Below is a small trained network, with its code and all its weights. Each question gives an input and a class and asks what happens when units are switched off, that is, made to give their printed mean instead of their output.

import numpy as np


def w(rows, s, z=0):
    codes = np.array(rows[::2]) - 128.0
    scale = np.full(codes.shape[1], s)
    scale[-1] = z or s
    return codes * scale


def norm(h):
    return h / np.sqrt((h * h).mean(-1, keepdims=True) + 1e-5)


def f(y):
    return y / 2 * (1 + np.tanh(0.7978845608 * (y + 0.044715 * y**3)))


def log_softmax(a):
    a = a - a.max(-1, keepdims=True)
    return a - np.log(np.exp(a).sum(-1, keepdims=True))


def net(x, mask):
    res = np.array(x, float).reshape(1, 3) / 4 @ E
    u = 0
    for l in range(3):
        y = f(norm(res) @ A[l][:, :-1].T + A[l][:, -1])
        res = res + np.where(mask[u : u + 9], y, B[l][:, -1]) @ B[l][:, :-1]
        u += 9
    return log_softmax(norm(res)[-1] @ U[:, :-1].T + U[:, -1])


A, B = {}, {}
E = w([
[181,86,3,40,228,90],'x0',
[131,203,187,42,167,136],'x1',
[210,125,107,133,67,166],'x2',
],0.005)
A[0] = w([
[30,87,163,98,122,84,74],'0.n0',
[104,192,172,70,168,133,123],'0.n1',
[146,252,156,9,93,169,1],'0.n2',
[70,88,111,176,151,104,91],'0.n3',
[81,142,161,173,220,82,81],'0.n4',
[122,85,89,179,100,120,116],'0.n5',
[110,106,231,142,105,153,53],'0.n6',
[226,136,132,126,79,176,77],'0.n7',
[108,86,144,86,128,119,44],'0.n8',
],0.011,0.0027)
B[0] = w([
[183,165,81,120,62,143,181],'0.n0',
[103,119,144,183,114,98,220],'0.n1',
[91,129,161,173,175,75,254],'0.n2',
[119,186,154,152,122,89,184],'0.n3',
[170,196,112,140,32,112,192],'0.n4',
[64,171,156,171,211,158,197],'0.n5',
[123,109,124,41,162,153,221],'0.n6',
[149,255,71,120,31,148,208],'0.n7',
[154,154,116,108,143,67,121],'0.n8',
],0.0089,0.0062)
A[1] = w([
[78,103,182,79,105,187,102],'1.n0',
[94,171,67,65,94,74,130],'1.n1',
[124,180,117,99,192,199,161],'1.n2',
[72,148,142,172,93,146,74],'1.n3',
[121,111,58,98,144,92,93],'1.n4',
[92,48,150,70,173,150,254],'1.n5',
[137,122,158,155,82,138,30],'1.n6',
[124,111,76,101,174,109,54],'1.n7',
[124,121,116,110,12,115,180],'1.n8',
],0.011,0.0023)
B[1] = w([
[161,82,73,59,126,180,177],'1.n0',
[83,126,41,95,106,134,255],'1.n1',
[98,157,112,124,142,77,198],'1.n2',
[137,102,95,80,146,168,230],'1.n3',
[110,111,82,98,105,186,167],'1.n4',
[136,219,2,106,111,152,163],'1.n5',
[133,128,148,98,101,113,137],'1.n6',
[120,19,148,77,152,109,157],'1.n7',
[117,143,91,92,126,86,232],'1.n8',
],0.009,0.005)
A[2] = w([
[45,100,191,111,53,227,171],'2.n0',
[158,131,140,126,173,134,5],'2.n1',
[135,105,138,15,130,128,107],'2.n2',
[93,120,135,217,163,158,248],'2.n3',
[137,89,150,171,81,139,48],'2.n4',
[103,103,141,254,120,201,138],'2.n5',
[144,91,167,12,64,184,72],'2.n6',
[148,131,168,108,100,114,76],'2.n7',
[152,111,55,114,149,207,173],'2.n8',
],0.0093,0.0017)
B[2] = w([
[96,30,121,87,177,12,180],'2.n0',
[211,76,140,2,183,97,99],'2.n1',
[187,81,109,209,231,180,221],'2.n2',
[66,94,225,117,234,15,189],'2.n3',
[76,113,115,118,181,123,92],'2.n4',
[129,182,193,193,142,71,158],'2.n5',
[110,38,36,106,175,145,219],'2.n6',
[194,59,123,164,120,144,111],'2.n7',
[98,168,205,84,180,67,254],'2.n8',
],0.0065,0.0041)
U = w([
[97,12,51,27,212,160,143],'0',
[78,214,88,99,49,143,192],'1',
[63,138,226,182,211,76,179],'2',
[98,170,109,110,151,128,147],'3',
[240,87,225,163,154,243,35],'4',
[197,82,186,133,126,217,11],'5',
[204,67,168,193,124,181,3],'6',
],0.011,0.0046)

Each question gives the input, the list of numbers given to net, and the class t.
The units are the neurons (one row each of A and B). Each row of codes is followed by its name. A weight is (code - 128) times the scale printed after its matrix; where a second scale follows, it is the last column's (A, B and U).
mask holds one flag per neuron, layer by layer. A switched-off neuron (its flag False) gives its mean, the last column of its row in B, instead of its output. The means were averaged over made-up inputs and are rounded, as every weight is.
A unit's drop is (log p(t) with every unit on - log p(t) with that unit switched off) / (log p(t) with every unit on - log p(t) with every unit switched off).
The circuit of an input: a set's keep is (log p(t) with only the set's units on - log p(t) with every unit switched off) / (log p(t) with every unit on - log p(t) with every unit switched off). Starting from the 12 units with the biggest drops (on a tie, the unit counted first), units are removed one at a time, each time the one whose removal leaves the highest keep (on an exact tie, the one counted first), for as long as the keep stays at least 0.8.
circuit, biggest first: the units of the circuit, biggest drop first
most important unit: the unit with the biggest drop
top k neurons: the k neurons with the biggest drops, biggest first
top k neurons in layer l: the k neurons of layer l with the biggest drops, biggest first
drop of u: that unit's drop, to one decimal
input [6,-3,-7], class 1: circuit, biggest first : 0.n4; 2.n6
input [-6,8,2], class 2: top 2 neurons in layer 0 : 0.n2; 0.n1
input [4,-8,8], class 1: circuit, biggest first : 0.n7
input [-5,2,-5], class 0: circuit, biggest first : 0.n6; 1.n0
input [-3,-7,6], class 2: top 3 neurons : 0.n5; 0.n4; 0.n0
input [6,8,-3], class 2: top 2 neurons in layer 0 : 0.n2; 0.n1
input [-5,-4,-7], class 1: top 2 neurons : 0.n0; 0.n4
input [-4,-4,4], class 0: top 2 neurons in layer 1 : 1.n3; 1.n5
input [4,6,7], class 1: top 2 neurons in layer 0 : 0.n7; 0.n5
input [2,-6,-5], class 2: top 2 neurons in layer 1 : 1.n8; 1.n5
input [-4,4,-8], class 1: top 2 neurons in layer 0 : 0.n4; 0.n0
input [-5,2,-7], class 1: top 2 neurons : 0.n4; 0.n0
input [-7,-2,-7], class 0: top 3 neurons : 0.n6; 0.n7; 2.n6
input [2,7,4], class 2: circuit, biggest first : 0.n2
input [5,-4,7], class 1: top 2 neurons in layer 0 : 0.n7; 0.n6
input [-5,-5,-7], class 1: top 3 neurons in layer 0 : 0.n0; 0.n4; 0.n3
input [5,8,4], class 2: top 3 neurons in layer 0 : 0.n2; 0.n6; 0.n1
input [-3,-7,5], class 2: top 3 neurons in layer 0 : 0.n5; 0.n4; 0.n0
input [3,2,-6], class 1: drop of 0.n4 : 0.1
input [-4,-7,-1], class 2: drop of 0.n5 : 0.5
input [3,-1,-5], class 1: drop of 0.n4 : 0.1
input [-5,3,2], class 0: most important unit : 1.n0
